Here is a tiny trained network, its code and every weight. The questions are about switching its units off for an input and a class, where a switched-off unit gives its printed mean instead of its output.

import numpy as np


def w(rows, s, z=0):
    codes = np.array(rows[::2]) - 128.0
    scale = np.full(codes.shape[1], s)
    scale[-1] = z or s
    return codes * scale


def f(y):
    return np.maximum(y, 0)


def log_softmax(a):
    a = a - a.max(-1, keepdims=True)
    return a - np.log(np.exp(a).sum(-1, keepdims=True))


def net(x, mask):
    res = np.array(x, float).reshape(1, 5) / 4 @ E
    y = f(res @ A[0][:, :-1].T + A[0][:, -1])
    res = res + np.where(mask, y, B[0][:, -1]) @ B[0][:, :-1]
    return log_softmax(res[-1] @ U[:, :-1].T + U[:, -1])


A, B = {}, {}
E = w([
[244,24,185,162,132,128,171,111],'x0',
[202,124,87,199,129,169,173,33],'x1',
[71,101,216,105,128,210,59,136],'x2',
[154,113,196,189,131,143,57,213],'x3',
[2,163,91,167,142,40,181,147],'x4',
],0.0076)
A[0] = w([
[201,84,127,143,130,41,186,138,204],'N0',
[154,170,131,136,126,129,70,211,107],'N1',
[150,166,96,117,126,127,94,153,88],'N2',
[132,138,117,109,136,145,119,114,116],'N3',
[95,124,107,159,142,107,151,99,75],'N4',
[227,121,124,93,127,73,125,183,69],'N5',
[147,142,125,157,145,137,126,125,33],'N6',
[130,126,141,145,131,182,92,146,1],'N7',
[104,140,110,123,114,144,122,117,62],'N8',
[91,111,196,117,130,117,102,198,87],'N9',
[121,111,117,113,123,99,164,90,94],'N10',
[123,100,184,114,133,132,102,196,94],'N11',
[69,93,193,171,133,123,118,157,100],'N12',
[116,135,98,145,130,131,149,84,27],'N13',
[64,125,134,157,128,108,132,139,26],'N14',
[163,134,146,87,132,149,118,137,65],'N15',
[129,113,90,86,129,61,177,107,82],'N16',
[134,124,151,115,131,158,103,121,11],'N17',
[139,110,158,63,130,222,102,79,125],'N18',
[254,50,201,192,130,155,147,108,138],'N19',
],0.02,0.0059)
B[0] = w([
[173,154,113,34,145,107,209,97,206],'N0',
[143,182,90,175,157,122,113,153,172],'N1',
[123,140,118,162,125,123,130,145,145],'N2',
[130,135,152,140,111,121,137,136,140],'N3',
[110,150,78,157,105,126,112,119,156],'N4',
[154,50,124,154,157,121,112,94,172],'N5',
[136,115,144,117,119,134,143,119,136],'N6',
[99,152,113,137,124,115,155,135,149],'N7',
[133,131,131,130,146,125,109,140,141],'N8',
[107,112,153,49,128,127,83,133,183],'N9',
[117,159,105,147,125,112,127,150,159],'N10',
[171,159,137,63,107,119,94,152,176],'N11',
[60,158,132,95,157,136,155,130,169],'N12',
[152,174,122,119,84,119,96,148,152],'N13',
[126,90,132,159,175,127,184,99,155],'N14',
[118,126,100,144,93,136,145,112,150],'N15',
[48,168,158,145,127,158,152,140,176],'N16',
[113,152,140,147,95,133,145,115,143],'N17',
[150,111,169,120,41,146,156,120,191],'N18',
[152,123,159,252,193,150,134,166,254],'N19',
],0.036,0.024)
U = w([
[160,146,39,124,98,40,16,192,65],'0',
[121,153,169,59,21,108,68,185,135],'1',
[120,209,100,191,163,90,172,200,253],'2',
[143,115,118,3,205,30,121,136,113],'3',
[19,50,104,100,173,81,126,95,38],'4',
[105,164,58,53,65,43,210,75,75],'5',
[248,57,127,227,102,109,167,123,149],'6',
],0.0057)

Each question gives the input, the list of numbers given to net, and the class t.
The units are the neurons (one row each of A and B). Each row of codes is followed by its name. A weight is (code - 128) times the scale printed after its matrix; where a second scale follows, it is the last column's (A, B and U).
mask holds one flag per neuron, in row order. A switched-off neuron (its flag False) gives its mean, the last column of its row in B, instead of its output. The means were averaged over made-up inputs and are rounded, as every weight is.
A unit's drop is (log p(t) with every unit on - log p(t) with that unit switched off) / (log p(t) with every unit on - log p(t) with every unit switched off).
The circuit of an input: a set's keep is (log p(t) with only the set's units on - log p(t) with every unit switched off) / (log p(t) with every unit on - log p(t) with every unit switched off). Starting from the 12 units with the biggest drops (on a tie, the unit counted first), units are removed one at a time, each time the one whose removal leaves the highest keep (on an exact tie, the one counted first), for as long as the keep stays at least 0.8.
units of the circuit, in order: the units of the circuit, biggest drop first
most important unit: the unit with the biggest drop
k most important neurons: the k neurons with the biggest drops, biggest first
drop when u is switched off: that unit's drop, to one decimal
input [-5,-6,1,7,-5], class 1: units of the circuit, in order	(N9)
input [1,3,3,3,7], class 4: 2 most important neurons	(N19 N0)
input [-4,-7,-4,-2,-7], class 0: units of the circuit, in order	(N19 N0 N1)
input [6,4,-5,1,1], class 6: 2 most important neurons	(N19 N5)
input [-8,0,-2,5,-8], class 0: units of the circuit, in order	(N19 N1 N16)
input [-8,-7,-1,1,5], class 3: 2 most important neurons	(N19 N9)
input [3,-5,-8,1,0], class 5: 4 most important neurons	(N0 N19 N9 N16)
input [1,6,-6,-7,2], class 5: 2 most important neurons	(N19 N0)
input [-5,-8,-7,5,-2], class 0: 2 most important neurons	(N1 N0)
input [-5,5,5,7,4], class 3: 3 most important neurons	(N19 N9 N16)
input [-3,-8,1,8,-8], class 1: 2 most important neurons	(N9 N18)
input [-6,3,4,-5,-8], class 1: 2 most important neurons	(N19 N0)
input [-8,-2,4,-3,0], class 1: 3 most important neurons	(N19 N0 N5)
input [4,4,5,7,-3], class 6: most important unit	N19
input [3,3,-7,-7,4], class 5: 2 most important neurons	(N0 N19)
input [6,3,1,-6,8], class 5: 2 most important neurons	(N19 N0)
input [-8,5,-7,8,-8], class 6: 2 most important neurons	(N5 N16)
input [-7,5,4,-1,0], class 1: 3 most important neurons	(N19 N0 N5)
input [-7,4,8,7,-6], class 1: drop when N18 is switched off	0.4
input [-1,0,-8,7,-3], class 6: most important unit	N5
input [-1,5,-3,2,5], class 5: drop when N19 is switched off	1.2
input [7,0,-5,-8,2], class 5: drop when N1 is switched off	0.3
input [0,-1,-2,-4,0], class 5: drop when N1 is switched off	0.1
